Here is a tiny trained network, its code and every weight. The questions are about switching its units off for an input and a target symbol, where a switched-off unit gives its printed mean instead of its output.

import numpy as np


def w(rows, s, z=0):
    codes = np.array(rows[::2]) - 128.0
    scale = np.full(codes.shape[1], s)
    scale[-1] = z or s
    return codes * scale


def norm(h):
    return h / np.sqrt((h * h).mean(-1, keepdims=True) + 1e-5)


def f(y):
    return y / 2 * (1 + np.tanh(0.7978845608 * (y + 0.044715 * y**3)))


def softmax(a):
    e = np.exp(a - a.max(-1, keepdims=True))
    return e / e.sum(-1, keepdims=True)


def log_softmax(a):
    a = a - a.max(-1, keepdims=True)
    return a - np.log(np.exp(a).sum(-1, keepdims=True))


def net(x, mask):
    ids = ['Δαβεηλμπσ'.index(c) for c in x.split()]
    T = len(ids)
    res = E[ids] + P[:T]
    u = 0
    for l in range(2):
        r = norm(res)
        for j in range(2):
            rows = slice(2 * j, 2 * j + 2)
            q, k, v = (r @ M[l][rows].T for M in (Q, K, V))
            z = softmax(np.where(np.tri(T) > 0, q @ k.T / 2**0.5, -1e9)) @ v
            o = O[l][rows]
            res = res + np.where(mask[u + j], z, o[:, -1]) @ o[:, :-1]
        u += 2
        y = f(norm(res) @ A[l][:, :-1].T + A[l][:, -1])
        res = res + np.where(mask[u : u + 12], y, B[l][:, -1]) @ B[l][:, :-1]
        u += 12
    return log_softmax(norm(res)[-1] @ U[:, :-1].T + U[:, -1])


Q, K, V, O, A, B = {}, {}, {}, {}, {}, {}
E = w([
[104,95,202,158,86,150,95],'Δ',
[96,131,94,163,176,124,97],'α',
[135,157,64,132,162,8,150],'β',
[147,110,97,187,158,130,119],'ε',
[107,94,123,159,186,114,106],'η',
[190,177,81,178,119,154,124],'λ',
[186,134,159,96,77,78,133],'μ',
[199,182,154,165,209,131,135],'π',
[146,90,75,164,22,94,135],'σ',
],0.018)
P = w([
[131,87,111,177,149,114,162],'0',
[189,96,139,225,120,47,81],'1',
[144,87,117,136,147,125,109],'2',
[2,151,169,191,98,122,198],'3',
[61,98,127,97,137,152,168],'4',
[200,119,184,189,110,57,3],'5',
[135,80,117,60,141,136,96],'6',
[2,151,179,132,81,160,254],'7',
[66,103,104,17,143,173,207],'8',
[134,122,164,152,115,69,59],'9',
[126,122,84,38,120,135,110],'10',
],0.011)
Q[0] = w([
[217,103,28,82,181,102,35],'0.h1',
[168,165,185,166,140,11,80],'0.h1',
[58,121,88,115,107,157,242],'0.h2',
[181,73,37,74,165,139,96],'0.h2',
],0.011)
K[0] = w([
[82,114,116,63,144,179,222],'0.h1',
[96,158,148,195,100,112,203],'0.h1',
[183,119,102,104,136,110,10],'0.h2',
[113,99,75,29,154,183,197],'0.h2',
],0.012)
V[0] = w([
[141,255,79,168,59,33,134],'0.h1',
[196,113,213,136,118,156,128],'0.h1',
[198,56,152,215,123,111,232],'0.h2',
[129,65,104,121,171,52,134],'0.h2',
],0.006)
O[0] = w([
[127,92,72,83,151,92,188,161],'0.h1',
[99,174,58,100,158,254,91,78],'0.h1',
[89,206,108,13,112,136,74,253],'0.h2',
[28,191,180,148,85,76,173,214],'0.h2',
],0.0087,0.0039)
A[0] = w([
[77,160,129,195,75,123,60,174],'0.n1',
[101,129,84,98,180,160,142,26],'0.n2',
[75,30,193,195,190,154,109,4],'0.n3',
[185,152,102,215,139,91,129,169],'0.n4',
[173,113,254,56,169,93,94,171],'0.n5',
[93,121,133,208,108,189,104,150],'0.n6',
[172,112,135,103,82,97,81,111],'0.n7',
[93,9,116,130,164,143,117,86],'0.n8',
[85,103,190,98,135,169,153,140],'0.n9',
[197,149,80,162,9,178,160,57],'0.n10',
[145,153,190,113,122,115,98,78],'0.n11',
[102,142,111,87,74,137,143,100],'0.n12',
],0.0075,0.0029)
B[0] = w([
[133,102,107,141,121,185,126,253],'0.n1',
[163,133,70,144,91,130,106,141],'0.n2',
[52,197,102,202,134,97,121,165],'0.n3',
[40,176,100,112,180,139,129,232],'0.n4',
[139,203,111,136,88,182,129,214],'0.n5',
[100,169,103,201,176,176,54,163],'0.n6',
[56,104,152,100,97,93,104,159],'0.n7',
[139,85,59,118,146,132,130,142],'0.n8',
[91,110,119,86,151,167,1,148],'0.n9',
[154,58,136,208,119,114,109,147],'0.n10',
[135,111,157,105,123,181,108,139],'0.n11',
[208,95,127,156,85,130,137,142],'0.n12',
],0.0068,0.004)
Q[1] = w([
[149,189,209,155,137,73,91],'1.h1',
[33,157,177,113,51,200,254],'1.h1',
[41,113,117,156,78,109,155],'1.h2',
[131,87,160,127,170,160,98],'1.h2',
],0.0085)
K[1] = w([
[12,135,96,158,151,112,158],'1.h1',
[155,127,122,154,155,47,13],'1.h1',
[131,70,112,166,134,142,78],'1.h2',
[99,143,129,112,153,165,170],'1.h2',
],0.011)
V[1] = w([
[182,198,252,15,174,150,160],'1.h1',
[129,241,32,199,246,133,193],'1.h1',
[63,27,82,15,249,180,202],'1.h2',
[80,126,213,85,197,101,181],'1.h2',
],0.0042)
O[1] = w([
[55,221,130,83,168,150,254,69],'1.h1',
[99,46,203,87,203,198,219,253],'1.h1',
[183,150,151,191,97,112,77,84],'1.h2',
[119,223,77,107,122,202,176,126],'1.h2',
],0.0072,0.0058)
A[1] = w([
[176,190,205,112,169,133,157,116],'1.n1',
[112,84,184,108,88,219,76,113],'1.n2',
[141,100,221,120,120,70,132,168],'1.n3',
[133,194,173,130,223,163,106,155],'1.n4',
[113,84,98,129,50,39,85,123],'1.n5',
[162,149,195,34,4,110,140,3],'1.n6',
[186,179,169,93,165,156,67,76],'1.n7',
[64,135,170,85,119,121,100,246],'1.n8',
[124,66,170,31,94,117,160,147],'1.n9',
[140,99,103,101,119,146,97,65],'1.n10',
[104,187,108,131,88,179,135,101],'1.n11',
[82,107,98,125,59,160,145,100],'1.n12',
],0.011,0.0047)
B[1] = w([
[50,105,89,90,135,232,160,181],'1.n1',
[174,198,199,54,132,85,76,175],'1.n2',
[116,183,62,104,177,150,164,177],'1.n3',
[83,104,125,116,59,216,174,254],'1.n4',
[78,98,157,111,70,180,188,189],'1.n5',
[145,167,1,200,143,166,114,164],'1.n6',
[92,112,142,111,180,115,170,166],'1.n7',
[242,149,131,128,97,102,145,242],'1.n8',
[108,178,99,143,93,97,77,172],'1.n9',
[106,99,100,139,136,160,69,122],'1.n10',
[174,142,160,108,129,129,126,146],'1.n11',
[142,57,144,94,150,92,57,151],'1.n12',
],0.0096,0.0076)
U = w([
[87,119,98,159,171,187,43,38],'Δ',
[84,100,147,253,210,110,142,198],'α',
[133,117,127,79,177,26,236,139],'β',
[174,112,204,70,173,98,103,252],'ε',
[85,181,198,183,112,151,89,62],'η',
[166,10,53,96,242,123,105,157],'λ',
[119,206,5,155,135,136,104,73],'μ',
[85,103,131,73,188,235,200,133],'π',
[90,16,103,106,37,115,124,59],'σ',
],0.0068,0.0028)

Each question gives the input, a string of symbols that net reads in full, and the target symbol t.
The units are the heads (2 rows each of Q, K, V and O) and the neurons (one row each of A and B). Each row of codes is followed by its name. A weight is (code - 128) times the scale printed after its matrix; where a second scale follows, it is the last column's (O, A, B and U).
mask holds one flag per unit, layer by layer, with each layer's heads first. A switched-off unit (its flag False) gives its mean, the last column of its rows in O or B, instead of its output. The means were averaged over made-up inputs and are rounded, as every weight is.
A unit's drop is (log p(t) with every unit on - log p(t) with that unit switched off) / (log p(t) with every unit on - log p(t) with every unit switched off).
The circuit of an input: a set's keep is (log p(t) with only the set's units on - log p(t) with every unit switched off) / (log p(t) with every unit on - log p(t) with every unit switched off). Starting from the 12 units with the biggest drops (on a tie, the unit counted first), units are removed one at a time, each time the one whose removal leaves the highest keep (on an exact tie, the one counted first), for as long as the keep stays at least 0.8.
circuit, biggest first: the units of the circuit, biggest drop first
unit that matters most: the unit with the biggest drop
k most important neurons: the k neurons with the biggest drops, biggest first
top k neurons in layer l: the k neurons of layer l with the biggest drops, biggest first
heads that matter: for each layer, one digit per head in row order, 1 if its drop is at least 0.15 and else 0, layers parted by /
input π α μ π Δ α, target π: unit that matters most => 0.n9
input μ σ μ σ π μ η α λ, target η: heads that matter => 11 / 00
input β σ ε, target β: heads that matter => 11 / 00
input λ α π ε μ η β λ α ε, target λ: circuit, biggest first => [1.n4, 0.h1]
input ε α σ μ α μ λ β α, target λ: circuit, biggest first => [0.h2, 1.n4, 0.n8]
input α μ α β μ α ε, target μ: heads that matter => 00 / 10
input ε Δ α σ λ α, target σ: heads that matter => 10 / 10
input μ β β α λ, target β: circuit, biggest first => [0.h1, 1.n4, 1.n6, 1.n1]
input α π α, target α: heads that matter => 10 / 00
input λ β π α ε σ Δ, target ε: heads that matter => 00 / 00
input λ μ π λ, target μ: circuit, biggest first => [0.h1, 1.h1, 1.n4]
input π α μ π α, target μ: top 3 neurons in layer 0 => [0.n4, 0.n12, 0.n2]
input π α ε π α, target ε: heads that matter => 01 / 00
input β β π α λ λ Δ, target ε: circuit, biggest first => [1.n2]
input ε π λ Δ β σ ε π η, target ε: heads that matter => 10 / 00
input π ε ε σ ε λ, target σ: heads that matter => 10 / 10
input σ β π π α η, target π: heads that matter => 00 / 10
input β η λ, target β: circuit, biggest first => [0.h1, 1.n4, 0.h2]
input π α η ε σ π μ π σ σ α, target σ: heads that matter => 10 / 01
input α μ π Δ α α μ ε π ε, target ε: heads that matter => 11 / 00
input α η μ ε λ β ε λ α, target ε: heads that matter => 10 / 00
input π λ α π η ε, target π: unit that matters most => 1.h1
input Δ σ Δ η, target σ: heads that matter => 11 / 10
input μ β λ α η π λ λ η α, target λ: circuit, biggest first => [0.h2, 0.h1]
input λ α η μ π π λ μ λ, target λ: 2 most important neurons => [0.n10, 1.n4]
input α α ε λ η, target ε: top 2 neurons in layer 0 => [0.n9, 0.n4]
input ε Δ α π π α, target π: circuit, biggest first => [1.h1]
input β σ π α α μ λ ε η, target λ: top 2 neurons in layer 0 => [0.n8, 0.n9]
